array([[-0.39,  0.81,  0.85, -0.19, -0.46],
       [-1.12,  6.14,  2.84, -4.16,  0.75],
       [-2.67,  4.38,  0.77, -3.98,  1.25]])
->
array([[0.81, 0.85],
       [6.14, 2.84]])

array([[-5.92,  1.93, -0.09, -0.58],
       [-5.94,  1.93, -0.09, -0.57]])
->
array([[ 1.93, -0.09],
       [ 1.93, -0.09]])

array([[ 6.51,  6.77, -1.52, -2.94],
       [ 0.64,  0.96, -3.48,  6.78],
       [ 0.42, -2.36,  0.62, -1.97],
       [ 4.10, -5.47, -3.31, -3.90]])
->
array([[ 6.77, -1.52],
       [ 0.96, -3.48]])

array([[ 5.63, -1.21,  0.79,  0.33],
       [-4.16,  1.74, -5.73,  0.59]])
->
array([[-1.21,  0.79],
       [ 1.74, -5.73]])

array([[ 0.58,  3.09, -5.87],
       [-0.78,  5.11,  4.37]])
->
array([[ 3.09, -5.87],
       [ 5.11,  4.37]])

array([[ 0.79, -0.09, -3.42,  3.47],
       [ 1.53,  0.64,  0.62, -6.97]])
->
array([[-0.09, -3.42],
       [ 0.64,  0.62]])

array([[ 2.62,  6.09, -2.51,  0.92, -4.61],
       [-2.82,  3.29,  0.55, -3.25, -1.87],
       [ 0.55, -0.43,  5.78, -0.87, -4.90]])
->
array([[ 6.09, -2.51],
       [ 3.29,  0.55]])
---
array([[-0.30,  1.26, -0.67,  0.34,  1.32,  0.62,  0.23],
       [-5.06, -0.60, -1.29,  3.63,  5.28, -0.10, -0.15],
       [ 0.98,  1.26, -0.16, -0.85,  0.69, -1.38,  1.07],
       [-1.06,  0.10,  0.38,  3.46, -2.50,  2.64, -1.48]])
->
array([[-1.48,  2.64, -2.50,  3.46,  0.38,  0.10, -1.06],
       [ 1.07, -1.38,  0.69, -0.85, -0.16,  1.26,  0.98],
       [-0.15, -0.10,  5.28,  3.63, -1.29, -0.60, -5.06],
       [ 0.23,  0.62,  1.32,  0.34, -0.67,  1.26, -0.30]])

array([[-0.90, -0.18,  0.74, -1.12,  2.45, -1.86,  0.48, -0.63,  0.56,
        -0.45, -1.29,  0.77,  3.89, -0.44],
       [-1.45,  6.26, -1.10,  5.86,  0.76, -0.95,  3.84,  4.89, -0.94,
        -0.73,  5.03, -0.54,  2.69,  6.79],
       [-4.32, -4.32,  4.12, -4.76,  3.68,  4.05, -1.37, -3.70,  3.01,
        -3.37, -2.75,  2.13,  1.45, -5.28]])
->
array([[-5.28,  1.45,  2.13, -2.75, -3.37,  3.01, -3.70, -1.37,  4.05,
         3.68, -4.76,  4.12, -4.32, -4.32],
       [ 6.79,  2.69, -0.54,  5.03, -0.73, -0.94,  4.89,  3.84, -0.95,
         0.76,  5.86, -1.10,  6.26, -1.45],
       [-0.44,  3.89,  0.77, -1.29, -0.45,  0.56, -0.63,  0.48, -1.86,
         2.45, -1.12,  0.74, -0.18, -0.90]])

array([[ 3.45,  6.56,  5.37, -5.66],
       [ 2.60, -4.61, -0.33, -2.87]])
->
array([[-2.87, -0.33, -4.61,  2.60],
       [-5.66,  5.37,  6.56,  3.45]])

array([[-1.28, -0.47, -1.55],
       [ 5.20, -2.91,  4.07]])
->
array([[ 4.07, -2.91,  5.20],
       [-1.55, -0.47, -1.28]])

array([[-0.16,  0.11,  0.34,  0.16, -0.07,  0.39],
       [-0.74,  0.17,  1.35, -0.10, -0.73,  1.08],
       [-1.64,  2.24,  4.33,  4.61,  0.82,  6.66],
       [-0.72,  1.63,  2.37,  3.72,  1.21,  4.42],
       [-0.12,  0.09,  0.26,  0.14, -0.04,  0.30],
       [-0.05,  0.37,  0.35,  0.93,  0.42,  0.90],
       [-0.40,  1.19,  1.52,  2.81,  1.05,  3.11],
       [-0.96,  0.89,  2.24,  1.61, -0.08,  2.93],
       [-0.13,  0.05,  0.25,  0.04, -0.10,  0.24],
       [-0.57, -0.13,  0.85, -0.76, -0.91,  0.22],
       [-0.84,  1.56,  2.51,  3.45,  0.97,  4.36],
       [-0.42,  0.29,  0.91,  0.45, -0.16,  1.06]])
->
array([[ 1.06, -0.16,  0.45,  0.91,  0.29, -0.42],
       [ 4.36,  0.97,  3.45,  2.51,  1.56, -0.84],
       [ 0.22, -0.91, -0.76,  0.85, -0.13, -0.57],
       [ 0.24, -0.10,  0.04,  0.25,  0.05, -0.13],
       [ 2.93, -0.08,  1.61,  2.24,  0.89, -0.96],
       [ 3.11,  1.05,  2.81,  1.52,  1.19, -0.40],
       [ 0.90,  0.42,  0.93,  0.35,  0.37, -0.05],
       [ 0.30, -0.04,  0.14,  0.26,  0.09, -0.12],
       [ 4.42,  1.21,  3.72,  2.37,  1.63, -0.72],
       [ 6.66,  0.82,  4.61,  4.33,  2.24, -1.64],
       [ 1.08, -0.73, -0.10,  1.35,  0.17, -0.74],
       [ 0.39, -0.07,  0.16,  0.34,  0.11, -0.16]])

array([[-3.75, -5.08, -2.37,  0.06, -2.93, -3.93, -5.19],
       [ 3.98, -0.30,  0.80, -2.62, -4.41,  2.04, -3.95],
       [ 4.26, -1.41, -4.43, -3.04, -1.99, -0.10,  3.69],
       [ 5.33, -0.84, -1.29, -4.35, -4.82,  2.10, -0.11],
       [-3.46, -4.82,  1.02,  2.73,  3.44,  0.07, -3.84],
       [ 0.07,  2.69, -3.37, -4.22, -1.42,  4.63,  0.68],
       [-4.84,  3.04,  1.80,  5.01,  4.22, -2.15,  3.31],
       [ 2.73,  1.59, -3.90, -4.22, -3.56, -4.05,  3.20],
       [ 0.65,  4.94,  4.22, -1.03, -3.31, -2.38,  1.29],
       [ 1.43,  0.81,  3.65, -2.86, -2.93,  4.01, -0.32],
       [ 0.08,  3.55, -2.87,  1.70, -2.20,  3.10, -2.54],
       [ 5.06,  1.44, -1.17,  0.28,  4.28, -2.39, -3.94]])
->
array([[-3.94, -2.39,  4.28,  0.28, -1.17,  1.44,  5.06],
       [-2.54,  3.10, -2.20,  1.70, -2.87,  3.55,  0.08],
       [-0.32,  4.01, -2.93, -2.86,  3.65,  0.81,  1.43],
       [ 1.29, -2.38, -3.31, -1.03,  4.22,  4.94,  0.65],
       [ 3.20, -4.05, -3.56, -4.22, -3.90,  1.59,  2.73],
       [ 3.31, -2.15,  4.22,  5.01,  1.80,  3.04, -4.84],
       [ 0.68,  4.63, -1.42, -4.22, -3.37,  2.69,  0.07],
       [-3.84,  0.07,  3.44,  2.73,  1.02, -4.82, -3.46],
       [-0.11,  2.10, -4.82, -4.35, -1.29, -0.84,  5.33],
       [ 3.69, -0.10, -1.99, -3.04, -4.43, -1.41,  4.26],
       [-3.95,  2.04, -4.41, -2.62,  0.80, -0.30,  3.98],
       [-5.19, -3.93, -2.93,  0.06, -2.37, -5.08, -3.75]])
